In the rows, 128 means zero.
Each row of numbers stands for one element and depends on some of the facts below. Use the named rows to name the rest.

Some rows with their names:
[164  96 123 125 168  86 128 146 136 116 133 127  77 153 185 147 158 139
  84 178 149 159  94 118 170 171 164 113 113 137 154 114 138 169 134  63
 112 145 127 155 111 110  82 110 154 105 103]: <649>
[145 124 104 133  93 144 146 130 130 137 102 140 168 156 168 138 124 157
  97 122 113 151 170 128 146 173 128 116 119 142 120 121  96 158 117 151
 101 147 122 157 148 134 183 158  99 104 106]: <7>
[159  99  86 118 156 138 112 101 140 124 108 152 188 160 177 107 127 165
  95 117 147 163 112 135 150 177 106  94 105 146 141 148 106 159 109 122
 140 145 141 158 121  82 144 171 114 126 153]: <470>
[153 174 129  89  83 141 146 144 105 112 106 124 138 123 167 126  82 169
  60 187  85 158  95 109 132 181 170 145 113 108 142  67 132  86 135 164
  77 147 105 151 166 121 201 152  48  93  92]: <429>
[150  97 136 151 112 101 144 141 129 116 105 146  93 151 178 133 125 143
  82 138 154 133 101 131 162 184 124  90 127 163 153  96 121 171 132  83
  92 143 130 154 118 112  98 139 133  97 103]: <535>
[102 155 144 110 111  94 127 128 136 136 147 118 144  77 166 143 103 155
 126 182 146 125  75 131  85 114 159 158 128 110 125 151 157 130 136 136
 146 112 133 121 119 151 101 117 127 147 142]: <845>
[155 117 121 124  91 146 145 118 121 135 103 134 151 162 133 124 108 135
  89 150 113 133 178 125 162 168 136 123 128 145 131  97 100 147 126 156
 108 141 113 159 149 127 170 135  93  92 105]: <573>
[150 149 122 157 154 149 135 142 130 114 109 138 137 172 153 130 138  97
 101 123 121 139 161 123 156 133 123 123 119 126 134 113 102 146 127 142
 100 150 120 149 122 123 158 143 150  95  97]: <945>
[162  98 141 166 171 127 121 143 137 110 123 130  82 174 158 137 160  86
 141  98 142 143 149 131 156 132 107  91 134 156 142 125 118 160 131  52
 100 144 120 146 109 110  85 115 171 108 111]: <183>
[101 112 135  80 137 125 108 101 139 128 140 114 179 122  93 141 123 146
 172 113 133 116 144 133 128 103 122 158 132 112 114 152 151 143 129 144
 149 111 120 115 133 141 109 117 128 161 140]: <670>
[148  95 128 154 172 134 136 141 135 119 109 141  93 174 186 134 161  99
 124 108 139 137 162 131 165 166 117  88 127 162 146 115 121 169 128  85
 103 144 118 154 114 111  99 125 173 102 102]: <526>
[125 139 102 135 110  85 139 144 134 108 120 148  99 161 187 142 150 134
 125 195 160 140  97 125 153 179 123 149 116 116 145 132 113 171 124 134
  89 149 138 162 145  98 168 145 150  95 111]: <571>
[112 135 117  50  80 129 148 111 119 145 111 125 158 138 150 135  95 164
  48 183 127 142 110 119 133 176 157 164 121 113 118  95 119 118 133 154
 107 140 116 162 165 140 177 140  61  98 110]: <914>
[ 79 129 147 126 104 122 123 120 135 136 140 117 167 105 118 144 108 147
 159 117 134 107  96 139  98 110 129 124 139 116 115 147 149 146 130 145
 137 110 127  97 125 147 110 124 120 165 150]: <704>
[153 109 106 155 165 135 138 137 137 118 107 144 158 158 195 144 142 143
 156  96 131 157 162 133 165 164 111 107 111 150 153 124 119 170 119 123
 111 144 144 156 130 120 126 153 166 104 125]: <919>
[ 95 164 120  49  90 146 111 141 104 148 121 147  92  69 118 130  88  81
 175  80 143 152 153 109 116 106 116 126 114 144 115 124 157  83 112 127
 160 122 134  76 119 154  96 117 171 119 177]: <471>
[104 157 143  35  84 141 111 129 105 139 112 152 107  46  62 123  83  77
 181 117 156 119 149 110 135 111  83 105 117 151 123 117 163  74 117 115
 151 108 116  78 124 155  86 123 173 106 172]: <336>
[ 33  87 100  91  90 121 102 134 123 127 151 116  81  99 177  69 167 157
 170 164 123  96  97 129 127 129 163 169 130 110 108 126 143  75 125 105
 141 106 155 127 117 149 181 147  77 153 117]: <1102>
[141 120 127 120 112 141 146 114 130 131 106 130 164 150 107 130 123 131
  98 122 118 128 179 127 157 151 127 118 125 133 117 127 118 154 126 151
 120 137 103 146 131 137 123 132 113 108  99]: <879>
[150  97 136 164 175 128 122 146 138 112 126 135  91 172 181 143 162  66
 146  90 130 154 143 131 154 147 123  77 136 159 144 115 106 171 131  34
 107 149 135 141 113  99  86 113 171 110 107]: <52>
[ 99 123 135 143 123 134 125 137 133 148 147 114 113  98 144 133 136 148
 166 117 122 119 106 134  96 101 139 152 129 117 125 144 134  92 131 128
 148 112 153 114 118 145 132 118 134 164 149]: <261>

Facts:
<435> Ψ <1055>, <714>
<502> Ψ <558>
<112> Ψ <681>
<543> Ψ <789>, <1098>
<615> Ψ <714>, <222>
<302> Ψ <615>
<101> Ψ <1330>, <163>
<1248> Ψ <670>
<605> Ψ <1144>
<1071> Ψ <908>
<1098> Ψ <970>
<459> Ψ <670>
<1134> Ψ <615>, <261>, <776>
<163> Ψ <222>
<908> Ψ <222>
<956> Ψ <714>
<162> Ψ <558>, <615>
<914> Ψ <766>, <714>, <222>
<429> Ψ <908>, <419>, <222>
<332> Ψ <419>
<1010> Ψ <558>
<255> Ψ <1043>, <683>
<789> Ψ <1247>
<1155> Ψ <1206>, <766>
<766> Ψ <155>
<58> Ψ <558>
<447> Ψ <558>, <502>
<1283> Ψ <101>
<1102> Ψ <60>, <809>
<261> Ψ <60>, <163>
<1141> Ψ <155>, <1074>, <410>
<694> Ψ <424>, <621>, <1055>
<37> Ψ <60>, <1055>
<704> Ψ <558>
<235> Ψ <1247>, <222>
<1079> Ψ <470>, <1205>, <1071>
<867> Ψ <1330>
<403> Ψ <163>
<424> Ψ <1055>
<252> Ψ <101>, <163>, <704>
<649> Ψ <222>
<1330> Ψ <535>, <222>
<845> Ψ <535>
<60> Ψ <766>, <681>
<670> Ψ <558>, <60>, <1247>
<535> Ψ <714>, <222>
<81> Ψ <1247>
<714> Ψ <222>
<410> Ψ <766>, <1330>
<155> Ψ <558>
<558> Ψ <222>
<776> Ψ <670>, <58>, <1205>, <714>
<485> Ψ <615>
<809> Ψ <855>
<621> Ψ <1205>, <766>
<470> Ψ <1043>, <1155>
<794> Ψ <615>
<971> Ψ <37>
<1074> Ψ <908>
<571> Ψ <424>, <1247>
<814> Ψ <1247>
{<52>} Θ <1304>
{<52>, <406>, <345>, <58>, <834>} Θ <546>
{<52>, <649>} Θ <1305>
{<52>, <185>, <1304>} Θ <802>
{<945>, <543>, <649>} Θ <231>
{<423>, <138>, <255>, <58>, <1162>, <7>, <535>} Θ <429>
{<1247>, <543>, <183>, <526>, <459>, <1264>, <1155>, <546>, <1326>} Θ <361>
{<1247>, <231>, <526>, <1332>, <1134>, <683>, <39>, <573>, <571>} Θ <479>
{<183>} Θ <1254>
{<183>} Θ <518>
{<1095>} Θ <215>
{<1013>, <1258>, <356>} Θ <1162>
{<1013>} Θ <543>
{<526>, <163>, <1114>, <535>, <689>} Θ <1247>
{<879>} Θ <36>
{<1134>, <1283>, <867>} Θ <255>
{<1264>} Θ <459>
{<1264>, <546>} Θ <1114>
{<683>} Θ <879>
{<193>} Θ <138>
{<919>} Θ <60>
{<919>} Θ <1332>
{<471>} Θ <336>
{<763>} Θ <406>
{<312>, <1088>, <336>} Θ <1010>
{<253>} Θ <1071>
{<100>} Θ <1134>
{<1283>, <867>} Θ <914>
{<767>, <470>} Θ <573>
{<703>, <802>} Θ <163>
{<649>} Θ <689>
{<60>} Θ <58>
{<60>} Θ <1172>
{<713>} Θ <1326>
{<489>} Θ <471>
{<1004>} Θ <945>
{<802>} Θ <1155>
{<470>} Θ <7>

Rows to name:
No name comes twice in this set of rows, the named rows included.
[159 114  84  55  86 143 109  80 124 153 151 159 111 152  60  68  91 180
  52 191 152 165  70 115  89 185 148 141 106 118 112 141  78  76 116 138
 152 149 150 158 121  77 183 142  52 133 177]  <255>
[ 93 100 132 148 125 151 108 112 133 139 135 119 139 136  80  73 147 112
 180  70 109  94 174 140 121  92 105 148 136 126 112 139 111  87 119 123
 141 109 146 111 123 146 166 146 129 160 138]  <681>
[162 134 125 168 159 149 117 125 133 147 138 130 149 132  40  79 122 127
 169  65  89 128  97 147  79  94  91  88 133 143 120 154  99  80 116 118
 152 119 150  84 111 126 170 149  97 173 170]  <1206>
[150 143 136 142 126 143 125 122 124 144 145 114 138  78  53 125 112 158
 101 108  97 145  81 130  71  94 146 142 127 111 122 146 129  75 135 150
 151 115 145  94 126 135 151 115  80 171 156]  <1071>
[127 100 107  80  88 103 148 128 134 137 110 137 123 156 190 145 129 161
  66 185 151 158 102 124 148 185 155 152 115 131 130 109 121 169 129 140
 107 141 126 156 133 135 121 137  95 102 109]  <1134>
[120 134 122 127 120  87 131 112 114 120 144 128 113 147  96 136 129 154
 183  98 113  86  84 118 145  86  89 161 145 113 138 163 145 143 123 167
 160 116 124 117 174  89 172 106 146 137 147]  <789>
[154 104  93  88 164  79 141 136 106 104 141 152  84 155 170 147 149 142
 180 179 137 118 115 107 167 102 121 165 142 116 156 164 144 171 131 168
 155 149  97 159 170  85 170 105 153  98  98]  <543>
[150 155  90 155 134  92 144 126 107 115 150 152  95 158 100 142 166 159
 188  78  96  91  83 106 164  94  69 174 147 111 159 163 148 126 111 168
 159 133 108 105 178  79 199 105 158 122 120]  <1098>
[146 172 145 147 128 152 138 143 108 110 110 119 117 149  10 127  96  60
  49 180 103 116 210 117 159 117 151 136 142 109 110  70  85  78 136 146
  80 146  97 126 129  98 183 120  67  85  89]  <361>

Now the same elements, written a new way:
Known rows:
[133 127 148 138 102  87  85 113 138 131 130  95 137 121 132 142 127 107
 127 154 103 115 158  96 105 110 150 112 134 109 114 122 107 145 158  94
 116]: <252>
[117 125 137 148 126 109 121 129 129 139 123 105 140 119 142 137 113 115
 125 130 110 102 144 111 109 112 146 105 142 131 121 123 105 139 159 109
 126]: <605>
[138 137  90  89 135 154 125 127 168 112 156 203  88  74  92 197 137  78
 121 158  75 107 164 147 111 156 125 113 135 171 120 141  96 171  81 163
  97]: <649>
[108  97  84 111 109 168 113 176 174 141 145 162  90 150 104 211 124 127
 130 131  77  95 186 104 130 145 107 104 180 117 160 120 149 127 103 190
  99]: <571>
[101 110 184 152 112 138 107 133 127 131 141 105 149 143 155 128  79  90
  90 129 116 129 140 126  68 103 157  95 131 120  93 126 140 172 117 116
 133]: <704>
[130 106 141 150 107 112 129 108 129 109 112  79 122 118 135 148 108 124
  95 152 117  56 151 120 128  90 149 101 135 114 145  95  75 169 158 122
 142]: <302>
[134 118 110  95  94 159 150 118 164 105 165 175 140 125 113 138 144 121
 121 149 111 125 137 172 117 129 124 120 157  98 125  94 104 109 116 149
 104]: <459>
[106 114 134 156 119 112 123 135 135 137 127 103 144 121 141 138 107 110
 128 122 116  97 156 121 104 116 145 103 152 113 125 118 105 136 156 111
 123]: <1248>
[112 127 127 162 146 109 149 133 130 135 123  98 143 103 139 146 115  99
 132 121 110  81 140 139 114 121 138  98 147 139 134 120  85 156 151 121
 139]: <956>
[110 108 100  71  93 166 138 108 144 109 162 168 134 122 101 159 143 108
 113 171 101 134 153 130 127 122 104 108 161 128 138 106  94  95 102 165
  99]: <543>
[115 125 138 150 124 109 121 130 130 137 125 108 138 119 140 138 116 114
 128 130 109 101 151 110 107 116 147 105 142 123 122 123 104 134 163 108
 124]: <1098>
[113 152  92 136 130 144 101 136 156 121 132 172  90 155 110 155 120 157
 127 140  75  99 162 110 142 159 128  97 110 148 141 149 159 171 142 196
 121]: <919>
[158 140 137 107 119 157 142 129 179 134 148 145 117 138 137 138 155 164
 130 152  89 132  86 177 136 131 134 127 153  90 127  99 127 100 130 139
 128]: <1305>
[112 128 117 121 136 155 112 143 146 159 135 107  99 167 118 170 139 140
 126 168  64 119 117 106 143 131 104  96 160 127 160 131 153 113 115 189
 133]: <573>
[139 151  80  96 107 159 133 113 162  83 144 243 113 116 110 131 128 156
 110 121  92 106 171 160 128 158 141 113  95 148 109 137 117 167 147 154
  97]: <52>
[116 117  85  99 126 168 109 152 146 148 138 151  88 156 107 186 140 143
 107 158  47 114 147 109 124 143 114  95 147 154 162 144 147 135 114 181
 118]: <39>
[135 130 114  81 109 166 151 114 151 118 150 175 132 118 121 132 150 132
 111 159  95 139 116 159 125 121 123 115 146 120 119 107  94  97 123 138
 107]: <1326>
[ 71 164 125 134 129 129 119 100 114 102 130 139 140 141 108 120 107 116
 144 156 123 123 152  88 165 130 100  89 103 146 128 131 121 125 138 205
 117]: <193>
[150 147 104 103 107 153 138 118 165 102 141 206 116 118 122 129 139 156
 111 124  90 117 143 164 123 145 141 120 116 126 111 123 116 148 150 137
 107]: <185>
[157 153 118 112 115 153 139 117 171 109 141 191 118 122 130 126 144 162
 125 131 100 124 122 176 128 143 144 126 123 104 111 114 122 138 152 139
 114]: <1304>
[ 66 140 115 102 120 145 131  88 102 103 133 148 152 126 102 122 115  96
 132 170 122 142 152  88 155 117  92  89 117 155 128 127  93  93 120 192
 108]: <1258>

Rows to name:
No name comes twice in this set of rows, the named rows included.
[108 126 123 154 142 117 145 138 125 144 118 111 153 124 145 128 115 122
 130 108 104  96 143 125 109 117 138  96 147 140 131 131 103 130 166 114
 128]  <1055>
[129 158 151 149 164 111 132 134 132 148 114 111 109  73 139 160 111  82
 147 136  98 112 125 120 119 118 140 113 133 151 104 137  91 150 135 114
 126]  <222>
[128 138  84  74 100 169 139 104 149  91 150 224 126 112 103 134 136 136
 104 145  93 122 161 147 124 140 125 109 111 152 116 128 100 131 129 157
  94]  <1264>
[135 166 112 130 117 139 130 113 160  94 138 200 125 124 118 116 127 157
 130 122 112 110 147 154 140 152 141 118  97 123 105 125 122 154 160 156
 114]  <763>
[139 140 100 100 110 155 132 127 161 109 144 197 112 127 119 139 139 149
 113 137  89 116 143 152 127 140 135 111 125 134 118 126 119 143 140 146
 108]  <703>
[134 157 154 158 163  95 120 133 143 143 125 105 111  60 134 175 116  55
 156 142 105 111 132 123 110 134 144 124 141 142 102 137  88 161 122 111
 124]  <908>
[110 105  90  80 116 162 132 132 132 138 137 158 116 125 114 169 132 118
  98 156  67 121 154 111 111 118 119  97 152 159 138 136 105 117 121 142
 104]  <1004>
[138 154 146 153 144  85 100 125 144 141 131 104 124  77 129 166 123  65
 154 150 100 110 138 115 104 129 148 122 142 137 106 133  91 154 135 105
 124]  <1330>
[125 121  86  64  96 167 149 104 134 101 145 209 131 103 103 135 131 122
  97 147  92 128 162 140 112 127 124 108 125 157 115 128  79 119 130 135
  88]  <183>
[ 76 128  92  75 110 164 139  92 109 101 142 177 143 119  92 140 123  98
 111 176 107 135 158  99 143 118  97  89 123 167 127 128  88  99 110 182
  95]  <1013>
[137 128 139 163 145 111 150 110 137 114 112  76 111  72 135 174 108  77
 117 152 120  44 133 147 132 104 145 111 135 136 142 105  55 191 127 132
 151]  <615>
[126 133 160 151 143 117 133 128 131 152 107  87 137 122 154 133 118 126
 132 128 103 115 120 114 118  99 145 104 152 120 116 118 107 118 172  99
 134]  <215>
[154 172 137 123 113 152 141 109 177 103 150 175 124 141 127 116 150 171
 146 145 115 137  93 184 156 146 129 132 126  82 116  99 133 119 137 171
 124]  <546>

Now the same elements, written a new way:
Some rows with their names:
[185 136  87 116 126 157 108 140 137 143 113 175 133  84  89 123 181  96
  85 147  87 107 129 115  73 182 129 131]: <1013>
[170 170 136 119 174 109  85 113 104 146 121  57 129  77 127 147  94 146
 119  89 131  89  86 124 157 156 135 118]: <558>
[161 142 142 121 126 128 163 106 132 165 170 101 190 121 102 127 139 144
 159 153 128  95 137 154 153 166 157 143]: <81>
[184 124 107 143 123 153 110 110 112 109  91 138 140  86 150 124 180 111
 157 169 122 101 137 124  75 159 130 104]: <7>
[171 180 180 147 128 149 104  82  88 131 112 134 171  95 120 112 196  81
 158 135  76 137 137 128  82 145 121  81]: <867>
[136 148 167 137 120 126 104 139 102 140 146  82 164 146 101  91 154 129
 156 116 114 123 133 140 137 131 111 104]: <845>
[134 138 161 107 176 121 118 136 150 133 125  77 153 116 129 121 137 104
 123 126 114 100 114 115 140 121 108  95]: <419>
[189 124 122 168 107 137 127 126 171  83  84 130 157  97 127 160 171 129
 138 128 136 158 112 154  65 162 105 127]: <919>
[169 138  81 139 111 131 123 159 164 137 122 170 126  97  78 137 155 124
  75 125 122 162 127 138  84 182  95 138]: <1264>
[177 134  89 119 137 152 101 121 118 139 103 172 146  76 111  99 191  85
 121 148  95  90 132 113  85 172 132 128]: <356>
[145 151 168 135 150 139 124 129 129 139 133  84 145 132 129 125 148 106
 147 118 114 130 125 107 155 123 127 119]: <1074>
[173 147 110 130  94 147 128 152 166 129 110 155 109 110  82 167 167 130
  95 137 106 152 116 159  58 176 109 116]: <526>
[158 122 122 106 155 120 156 117 169 155 148  96 189  99 127 145 136 134
 136 150 119  66 136 135 146 161 140 121]: <970>
[178 117 115 153  98 147 136 140 153  85  96  93 123 118 134 182 163 145
 157 159 132 144 126 153  59 136 120 107]: <1332>
[172 177 146 149 103 127  83 136  78 135 159  69 151 124  97  97 129 132
 169  95 143 120 128 140 129 155 138 151]: <162>
[147  94 111 139 127 137 103 122 141 131 130  93 151 141 130 125 128 124
 145 130 133  67 157 124 149 149 122 119]: <215>
[185 156 153 113  65 158 191 121 122 130 140 130 158 130  75 161 174 166
 164 188 115 156 110 179  63 159 161 128]: <571>
[149 155 143 144 111 131  96 150  87 132 145  68 152 120  83  86 152 129
 153 108 139 101 127 146 119 157 128 138]: <302>
[189 124 125 148 112 163 126  82  84 130 107 124  96 138 187 113 210  85
 196 182 140 131 148  85  95 158 157 143]: <255>
[180 135 115 136  93 160 125 142 151 102 100 120 110 123 112 179 176 134
 136 154 110 128 112 159  50 160 129 106]: <39>
[144 132 166 134 111 142 119 127 112 149 149  90 129 164 114 110 178  97
 167 119 149 144 136  98 154 136 147 184]: <1079>

Name these rows:
No name comes twice in this set of rows, the named rows included.
[183 114 107 139  99 156 126 129 113 102 103 106 122 124 141 165 154 141
 150 177 116 108 125 146  69 142 140  91]  <573>
[130 187 120 101 150  86 116 102 100 166 126  98  80 121 131 150 102 141
  98 144 120 170 144 144 115 168  99  30]  <163>
[127 122 169 109 124 129 119  99 102 145 137 106 151 150 100 115 170 138
 142 125 155 132 120 111 147 150 148 149]  <621>
[173 123 145 154 113 105 120  57 113 112  73 131 167  78 109 152 141 189
 139 130 173 200 107 140 110 149 132 117]  <60>
[136 164 121 122 110  70 125 109 189 149 130 139 113  96 105 145 178  93
  83 112 132 155 152 183  70 222  92 121]  <52>
[185  99  67 130  87 160 136 147 106 111 105  74  73 171 171 171 115 175
 174 209 138 112 152 126  84 127 133  62]  <479>
[153 149  89 110 105 127 124 137 138 135 136 121  93 135 119 153 155 121
 109 164 118 123 146 153  85 187 120  91]  <689>
[136 119 159  84 162 110 112  97 125 139 114  73 128 119 125 128 153 144
 119 118 153 111  85  97 148 139 144 148]  <1205>
[147 222 174 111 104 116 123 138 106 151 146 109 111 120  73 136 173 108
 110 133  84 171 113 165  66 183 119  92]  <649>
[186 141 175 132 123 164 127  97 123 113  93 132 101 116 132 145 215  81
 151 138 122 170  95  92  88 147 147 170]  <470>

